Here is a tiny trained network, its code and every weight. The questions are about switching its units off for an input and a target symbol, where a switched-off unit gives its printed mean instead of its output.

import numpy as np


def w(rows, s, z=0):
    codes = np.array(rows[::2]) - 128.0
    scale = np.full(codes.shape[1], s)
    scale[-1] = z or s
    return codes * scale


def norm(h):
    return h / np.sqrt((h * h).mean(-1, keepdims=True) + 1e-5)


def f(y):
    return y / 2 * (1 + np.tanh(0.7978845608 * (y + 0.044715 * y**3)))


def softmax(a):
    e = np.exp(a - a.max(-1, keepdims=True))
    return e / e.sum(-1, keepdims=True)


def log_softmax(a):
    a = a - a.max(-1, keepdims=True)
    return a - np.log(np.exp(a).sum(-1, keepdims=True))


def net(x, mask):
    ids = ['ΔΘΦΨαβεζστ'.index(c) for c in x.split()]
    T = len(ids)
    res = E[ids] + P[:T]
    u = 0
    for l in range(3):
        q, k, v = (norm(res) @ M[l].T for M in (Q, K, V))
        z = softmax(np.where(np.tri(T) > 0, q @ k.T / 2**0.5, -1e9)) @ v
        res = res + np.where(mask[u], z, O[l][:, -1]) @ O[l][:, :-1]
        u += 1
        y = f(norm(res) @ A[l][:, :-1].T + A[l][:, -1])
        res = res + np.where(mask[u : u + 8], y, B[l][:, -1]) @ B[l][:, :-1]
        u += 8
    return log_softmax(norm(res)[-1] @ U[:, :-1].T + U[:, -1])


Q, K, V, O, A, B = {}, {}, {}, {}, {}, {}
E = w([
[137,81,150],'Δ',
[148,131,190],'Θ',
[135,82,154],'Φ',
[172,113,122],'Ψ',
[90,145,124],'α',
[86,155,143],'β',
[74,213,68],'ε',
[201,138,101],'ζ',
[148,254,150],'σ',
[139,176,130],'τ',
],0.0084)
P = w([
[3,169,201],'0',
[63,168,168],'1',
[104,187,119],'2',
[134,190,114],'3',
[147,194,108],'4',
[157,188,96],'5',
[165,196,97],'6',
[174,190,90],'7',
[174,212,96],'8',
],0.0017)
Q[0] = w([
[53,112,126],'0.h1',
[253,154,216],'0.h1',
],0.0041)
K[0] = w([
[207,152,165],'0.h1',
[109,253,60],'0.h1',
],0.0044)
V[0] = w([
[115,134,2],'0.h1',
[117,178,95],'0.h1',
],0.0056)
O[0] = w([
[82,98,139,1],'0.h1',
[51,141,4,185],'0.h1',
],0.0041,0.0012)
A[0] = w([
[45,56,190,186],'0.n1',
[43,128,131,55],'0.n2',
[16,154,135,49],'0.n3',
[145,184,209,246],'0.n4',
[134,211,163,201],'0.n5',
[214,69,169,191],'0.n6',
[3,136,109,61],'0.n7',
[107,213,112,228],'0.n8',
],0.0048,0.0013)
B[0] = w([
[178,140,66,107],'0.n1',
[135,84,159,99],'0.n2',
[167,84,143,132],'0.n3',
[130,97,94,222],'0.n4',
[158,40,74,231],'0.n5',
[142,181,146,244],'0.n6',
[165,148,158,128],'0.n7',
[103,3,121,252],'0.n8',
],0.0045,0.002)
Q[1] = w([
[227,255,228],'1.h1',
[181,114,247],'1.h1',
],0.004)
K[1] = w([
[254,165,154],'1.h1',
[114,223,135],'1.h1',
],0.0038)
V[1] = w([
[140,117,3],'1.h1',
[183,102,137],'1.h1',
],0.0034)
O[1] = w([
[252,157,117,247],'1.h1',
[202,105,161,210],'1.h1',
],0.0039,0.0011)
A[1] = w([
[129,219,194,5],'1.n1',
[162,90,69,161],'1.n2',
[97,30,132,163],'1.n3',
[142,113,135,132],'1.n4',
[142,183,106,137],'1.n5',
[193,86,254,167],'1.n6',
[173,152,70,97],'1.n7',
[118,77,76,156],'1.n8',
],0.0051,0.002)
B[1] = w([
[119,13,175,95],'1.n1',
[15,110,169,252],'1.n2',
[64,159,228,144],'1.n3',
[37,251,158,144],'1.n4',
[218,142,88,188],'1.n5',
[178,182,16,241],'1.n6',
[60,102,185,235],'1.n7',
[132,133,215,181],'1.n8',
],0.0024,0.0018)
Q[2] = w([
[152,178,63],'2.h1',
[253,148,63],'2.h1',
],0.0045)
K[2] = w([
[2,20,26],'2.h1',
[176,25,86],'2.h1',
],0.005)
V[2] = w([
[72,206,100],'2.h1',
[93,1,70],'2.h1',
],0.0045)
O[2] = w([
[166,99,182,3],'2.h1',
[252,69,33,156],'2.h1',
],0.0031,0.00024)
A[2] = w([
[117,187,65,247],'2.n1',
[137,178,112,235],'2.n2',
[107,73,107,8],'2.n3',
[2,91,101,74],'2.n4',
[97,105,104,153],'2.n5',
[200,131,69,254],'2.n6',
[181,164,152,70],'2.n7',
[159,119,74,162],'2.n8',
],0.0055,0.00084)
B[2] = w([
[121,45,163,195],'2.n1',
[83,42,86,175],'2.n2',
[197,178,159,117],'2.n3',
[222,60,252,153],'2.n4',
[151,155,201,129],'2.n5',
[48,115,163,254],'2.n6',
[168,156,159,163],'2.n7',
[36,153,162,182],'2.n8',
],0.0033,0.0034)
U = w([
[111,165,174,13],'Δ',
[203,47,254,252],'Θ',
[120,154,169,5],'Φ',
[233,249,125,206],'Ψ',
[106,79,109,67],'α',
[130,130,101,33],'β',
[16,41,139,221],'ε',
[134,126,116,66],'ζ',
[88,154,139,61],'σ',
[185,73,22,154],'τ',
],0.0073,0.0035)

Each question gives the input, a string of symbols that net reads in full, and the target symbol t.
The units are the heads (2 rows each of Q, K, V and O) and the neurons (one row each of A and B). Each row of codes is followed by its name. A weight is (code - 128) times the scale printed after its matrix; where a second scale follows, it is the last column's (O, A, B and U).
mask holds one flag per unit, layer by layer, with each layer's heads first. A switched-off unit (its flag False) gives its mean, the last column of its rows in O or B, instead of its output. The means were averaged over made-up inputs and are rounded, as every weight is.
A unit's drop is (log p(t) with every unit on - log p(t) with that unit switched off) / (log p(t) with every unit on - log p(t) with every unit switched off).
most important unit: the unit with the biggest drop
top k neurons: the k neurons with the biggest drops, biggest first
k most important neurons of layer l: the k neurons of layer l with the biggest drops, biggest first
drop of u: that unit's drop, to one decimal
input Ψ Ψ τ Φ, target τ: most important unit -> 1.n6
input Ψ Δ τ, target Θ: top 3 neurons -> [1.n6, 0.n6, 1.n2]
input τ Ψ τ ε Ψ β Θ τ Δ, target τ: top 4 neurons -> [0.n8, 0.n5, 0.n6, 2.n4]
input Δ Φ Θ β Ψ Δ Φ, target Ψ: 3 most important neurons of layer 0 -> [0.n8, 0.n6, 0.n5]
input ε Ψ Ψ, target ε: top 2 neurons -> [1.n3, 2.n4]
input τ Ψ Θ Θ, target Ψ: top 3 neurons -> [2.n4, 2.n7, 1.n2]
input σ ε α Ψ, target ε: top 3 neurons -> [2.n6, 1.n6, 0.n7]
input Ψ β Ψ Δ Θ, target Ψ: top 2 neurons -> [2.n4, 1.n6]
input Δ τ ε τ ε τ Ψ Θ, target τ: top 2 neurons -> [0.n8, 0.n5]
input τ Ψ Ψ Δ, target Ψ: 2 most important neurons of layer 2 -> [2.n7, 2.n4]
input Ψ ε Ψ Θ, target ε: 3 most important neurons of layer 2 -> [2.n4, 2.n2, 2.n3]
input ζ τ Θ, target τ: top 2 neurons -> [0.n8, 1.n6]
input Δ Ψ Ψ, target Ψ: top 2 neurons -> [0.n8, 0.n6]
input ε τ Ψ Ψ Ψ Ψ Ψ Ψ Φ, target Ψ: most important unit -> 0.n8
input Ψ Ψ Ψ Ψ, target Ψ: drop of 2.n3 -> 0.0
input β τ Δ ζ ε ε α Θ, target ε: drop of 1.n3 -> 0.2
input Ψ β Ψ Δ ε, target ε: drop of 2.n4 -> 0.2
